Dok: [136 151  97 142 166]
karo: [154  96  91 154 171]
Nefo: [164 105 175 115 150]
laz: [ 95 141  97 135  96]
pateg: [141  95 102  99 120]
murik: [119 139 165 167 117]
veru: [158 105 106 142 171]
Faz: [153 110 162 172 120]
Nase: [158 105 160 177 171]
med: [150  91  93 108  85]
size: [158]
1
both laz Dok: 
[97]
both Nase Nefo: 
[105]
size: [158 105 160 177 171]
5
both veru karo: 
[171]
step -1: [136]
[135]

tego: [134 165 149 102 113 143 139 128 157 111 144 109 153 171 139 164 110 128
 140 128 173 129 148 120 122 133 131  98 118 133 153 155 106 102 133 111
 135 121 110 131 125 138 154]
subes: [134 165 149 102 113  94 139 128 153 111 160 109 153 171 139 164 110 130
 140 128 173 129 129 120 122 133 131  98 118 126 130 115 143 131 121 144
 141 122 152 121  96 123 127]
puz: [134 165 149 102 113  94 139 128 157 111 160 109 153 171 139 164 110 130
 140 128 173 129 148 120 122 133 131  98 118 126 130 115 143 131 121 116
 143 147 124 140 155 150 137]
step -1: [138]
[137]
present: [157 111 160 109]
yes
[134 165 149 102 113  94 139 128 153 111 160 109 153 171 139 164 110 130
 140 128 173 129 129 120 122 133 131  98 118 126 130 115 143 131 121 144
 141 122 152 121  96 123 127]
subes
[134 165 149 102 113  94 139 128 157 111 160 109 153 171 139 164 110 130
 140 128 173 129 148 120 122 133 131  98 118 126 130 115 143 131 121 116
 143 147 124 140 155 150 137]
puz
size: [134 165 149 102 113  94 139 128 153 111 160 109 153 171 139 164 110 130
 140 128 173 129 129 120 122 133 131]
27

rufe: [147 103 106  96  82 145 128 121 168 148 148 110 127 130  78]
Dupi: [147 103 106  96  82 145  80 121 168 148 148 128 128 130  78]
Binun: [147 129 106 101  71 154 128 121 168 148  72 110 128 130 124]
[147 103 106  96  82 145 128 121 168 148 148 110 127 130  78]
rufe
present: [121 168]
yes
step -1: [ 96  82 145]
[ 95  81 144]
[147 103 106  96  82 145  80 121 168 148 148 128 128 130  78]
Dupi
present: [168 121 128]
no

surav: [162 152 139  92  98 154 148]
Kegif: [130 108 111 115 154 144 117]
Lolet: [162 152 147  92  98 154 148]
size: [162 152 147  92]
4
present: [139  92]
yes

zugol: [109 141 119 113 143 120 117 127 137 135 121 132 138 109 145 102 137 133
 136 134 121 123 116 127 132 140 144 111 130 115 110 133 127 121 119 111
 120 134 108 113 130 109 122 157 139 141 129 133 123 104 105 135 149 152]
Por: [130 116 148 131 132 120 132 142 131 132 118 111 156 132 132 151 114 110
 129 152 137 136 124 124 123 138 126 131 150 131 120 131 124 129 127 123
 127 114 110 103 125 102 109 137 135 122 161 168 125 102 143 120 114 128]
lapig: [129 123 134 123 135 117 129 116 138 120 127 135 116 131 135 135 129 126
 125 156 116 136 138 119 123 141 127 121 152 127 136 126 125 136 137 117
 139 118 100 110 138 100 129 128 141 128 132 132 143 117 141 147 129 135]
fof: [127 145 104 133 152 150 124 117 121 123 154 118 165 120 130 126 137 112
 156 124 136 124 157 140 116 106 145 140 113 155 116 116 124  93 117 109
 131 134 143 116 145 121 144 137 128  92 133 117 101  87 121 106 146 124]
bol: [125 127 124 132 117 142 135 133 111 114 140 136 124 123 125 134 124 110
 135 127 130 132 122 122 141 133 139 126 119 114 133 135 132 129 123 143
 139 125 127 121 121 130 147 140 138 110 115 126 139 125 139 126 127 121]
Roke: [118 117 113 138 160 142 132 114 118 142 165 123 161 116 126 110 128 123
 167 119 127 104 155 153 128 129 143 128 133 162  97 154 118 101 113  99
 148 143 156 134 141 111 138 132 130 104 122 108 102  98 112 126 141 111]
kamip: [119 148 110 129 135 119 125 125 132 137 115 138 125 119 128 127 124 127
 141 109 114 120 124 132 111 156 141 123 123 117 116 142 134 119 137 127
 107 128 109 117 130 100 107 137 149 127 112 128 135 129 124 119 122 157]
nida: [155  69 165 139 136 113 115  65 120 135 121  80  98 117 109 180  88  74
  94 155 157 102 142 140 149 160 178 133 100 114 166 116 134  99 169 116
 147 129  68  80 147 149 183 114 171  95 182 123 132 131 169 144 148 169]
step +1: [108]
[109]
size: [127 145 104 133]
4

ruze: [ 78 130 127  99 132 152]
Medas: [ 78  96 178  95 181  87]
lan: [ 98 172 147  97 153  87]
present: [147  98]
no
size: [ 98 172 147  97 153  87]
6
both Medas ruze: 
[78]

kidu: [132 131 131 130 128 148 134 149 129 145 129]
kavo: [132 129 129 157 134 129 131 130 128 135 129]
mer: [129 128 171 131 128 129 129 130 128 130 129]
tobe: [131 134 129 129 128 134 128 129 129 130 129]
popi: [128 128 172 131 128 129 130 133 128 132 133]
riguk: [130 132 138 133 130 134 129 132 129 172 129]
Muze: [128 129 170 132 128 140 128 131 128 180 130]
Kuvab: [129 128 171 131 128 131 132 135 128 135 155]
present: [172 129]
yes
size: [132 129 129 157 134 129 131 130 128 135 129]
11
size: [130 132 138 133 130 134 129 132 129 172]
10
step -1: [133 128]
[132 127]
size: [131 134 129 129 128 134 128 129 129 130 129]
11
size: [132 131 131]
3

ked: [134 122 109 175 180 138 120]
nimum: [ 88  76 161 163 122 162 132]
Duleg: [133 155  90 108 142 118 147]
zapob: [132 155  90 108 163 106 147]
rok: [133 122 109 175 180 138 121]
present: [138 120]
yes
size: [133 122 109 175 180 138 121]
7
both ked nimum: 
[122]
both nimum rok: 
[122]
[ 88  76 161 163 122 162 132]
nimum

Fadu: [ 71 181 122 179 180  96 183  95 102 181 111 174 187 181 187 184  89  99
 182 129 134]
fot: [ 71 181 122 179 180  96 183  95 102 181 111 174 187 181 156 161 118 112
 155 128 125]
buge: [ 71 181 122 179 180  96 183  95 102 122 111 174 187 181 187 121  89  99
 182 129 177]
dera: [ 98  95 185 109 109 157  86 131 149  94 177 177  92 186  96  80 122 151
  95 128 183]
present: [ 95 183  96]
no
size: [ 98  95 185 109]
4
present: [ 95 102]
yes
step +1: [122 179]
[123 180]
present: [117 112]
no
present: [182 129 133]
no
[ 98  95 185 109 109 157  86 131 149  94 177 177  92 186  96  80 122 151
  95 128 183]
dera

boza: [124 123 128 127 133 128 132 129 125 122 121 129 124 136 134 126 129 130
 122 126 127 131 123 131 127 125 119 123 127 122 132 134 133 123 124 132
 124 133 135]
Varo: [155 145 148 111 126 117 133 141 124 132 120 111 142 127 132 126 111 147
 148 116 104 131 136 155 141 119 123 154 129 119 132 127 119 142 142 106
 125  99 135]
buler: [161 152 140 108 130 126 119 136 120 130 115 108 139 130 128 133 112 149
 147 112 107 131 141 152 144 123 123 159 127 124 131 127 117 142 137 103
 124  97 129]
zadim: [147 144 140 121 122 124 117 132 130 133 132 115 139 116 119 131 117 136
 143 121 115 125 139 138 138 129 133 146 131 131 123 122 116 138 140 108
 130 107 123]
Bub: [134 126 127 141 118 105 113 136 137 139 146 124 139 110 126 120 117 124
 139 135 119 123 120 131 125 124 135 130 134 124 127 125 123 129 145 115
 136 122 128]
Dutu: [113 119 120 129 133 128 136 125 127 122 125 136 123 136 137 123 133 125
 115 130 135 131 121 126 123 124 122 117 124 124 132 136 137 121 119 139
 126 140 135]
burip: [148 141 142 117 128 118 119 139 123 131 123 116 137 127 131 124 114 141
 140 117 109 130 130 149 133 122 121 145 128 119 129 130 125 135 138 112
 126 108 134]
Vulu: [157 157 166  71 157 168 148 126  99 104  72 107 123 174 131 142 128 167
 136  85 115 146 162 157 157 131 104 169 116 129 138 132 130 151 107 120
 106  99 136]
zos: [162 152 154 106 129 127 117 138 119 129 112 107 140 131 126 133 109 152
 150 108 104 133 142 158 143 123 121 161 130 121 129 125 116 144 137 104
 124  94 132]
tetud: [129 124 123 146 116 105 112 137 138 142 148 129 136 108 128 120 118 118
 133 138 121 120 116 128 119 124 136 121 132 123 127 127 124 123 146 122
 138 126 127]
size: [148 141 142 117 128 118 119 139 123 131 123 116 137 127 131 124 114 141
 140 117 109 130 130 149 133 122 121 145 128]
29
[134 126 127 141 118 105 113 136 137 139 146 124 139 110 126 120 117 124
 139 135 119 123 120 131 125 124 135 130 134 124 127 125 123 129 145 115
 136 122 128]
Bub
step -1: [124 124]
[123 123]
[124 123 128 127 133 128 132 129 125 122 121 129 124 136 134 126 129 130
 122 126 127 131 123 131 127 125 119 123 127 122 132 134 133 123 124 132
 124 133 135]
boza
present: [131 117 136 143]
yes
size: [161 152 140 108 130 126 119 136 120 130 115 108 139 130 128 133 112 149
 147 112 107 131 141 152 144 123 123 159 127 124 131 127 117 142 137 103
 124  97]
38
size: [124 123 128 127 133 128 132 129 125 122 121 129 124 136 134 126 129 130
 122 126 127 131 123 131 127 125 119 123 127 122 132 134 133 123 124 132
 124 133 135]
39

Sis: [126 134 125 174 117 161]
Pova: [127 134 172 174 125 173]
molu: [124 135 139 181 100 157]
dolar: [128 132 173 164 125 158]
kitur: [130 127 126 172 129 165]
Bugo: [132 124 127 174 135 167]
Rumu: [127 134 120 172 126 162]
kup: [128 128 126 162 116 157]
step -1: [134 172]
[133 171]
both Bugo kitur: 
[127]
present: [132 128]
no
[127 134 120 172 126 162]
Rumu
present: [126 172 120]
no
step -1: [127]
[126]
size: [128 128]
2

Taki: [129 120 135 120 142 135 134 112 141 129 132 122 121 152 122 123 133 129
 123 149 125 128 124 122]
mib: [125 118 129 134 131 121 127 118 138 138 134 134 129 132 137 144 134 124
 117 134 131 119 135 139]
gubef: [131 118 143 121 159 131 131 112 135 133 131 123 126 152 124 128 136 127
 122 148 128 129 126 122]
lav: [131 118 118 127 136 130 130 112 134 134 130 123 128 152 125 130 136 127
 122 148 128 129 126 123]
Kivi: [128  96 149 126 155 126 136  83 163 148 145 128 119 181 132 148 149 121
 100 178 129 114 133 133]
butot: [123 121 118 129 134 124 130 121 146 133 136 135 123 127 136 139 130 125
 118 131 128 117 134 139]
netok: [129 123 138 137 123 121 123 126 123 135 128 131 135 129 134 139 132 125
 124 128 132 127 132 132]
fase: [127  99 144 119 161 133 139  82 169 144 145 125 113 185 127 138 147 124
 102 182 126 115 130 129]
gokin: [131 118 145 127 136 130 130 112 134 134 130 123 128 152 125 130 136 127
 122 148 128 129 126 123]
Niza: [130 120 139 122 140 133 132 112 138 131 131 122 123 153 122 125 134 128
 123 149 126 129 125 122]
gulo: [126 114 127 115 151 136 121 103 157 132 139 125 113 159 123 125 135 127
 115 159 123 120 126 127]
Rerob: [131 118 143 120 138 131 131 112 135 133 131 123 126 152 124 128 136 127
 122 148 128 129 126 122]
step +1: [120]
[121]
step -1: [149 126]
[148 125]
[130 120 139 122 140 133 132 112 138 131 131 122 123 153 122 125 134 128
 123 149 126 129 125 122]
Niza
present: [133 139  82 169]
yes

nefi: [180 117 100 112 109 134]
bire: [128 167  84 152 160 110]
foz: [149  84 148  84 109 146]
step +1: [109]
[110]
step +1: [148]
[149]
both nefi foz: 
[109]

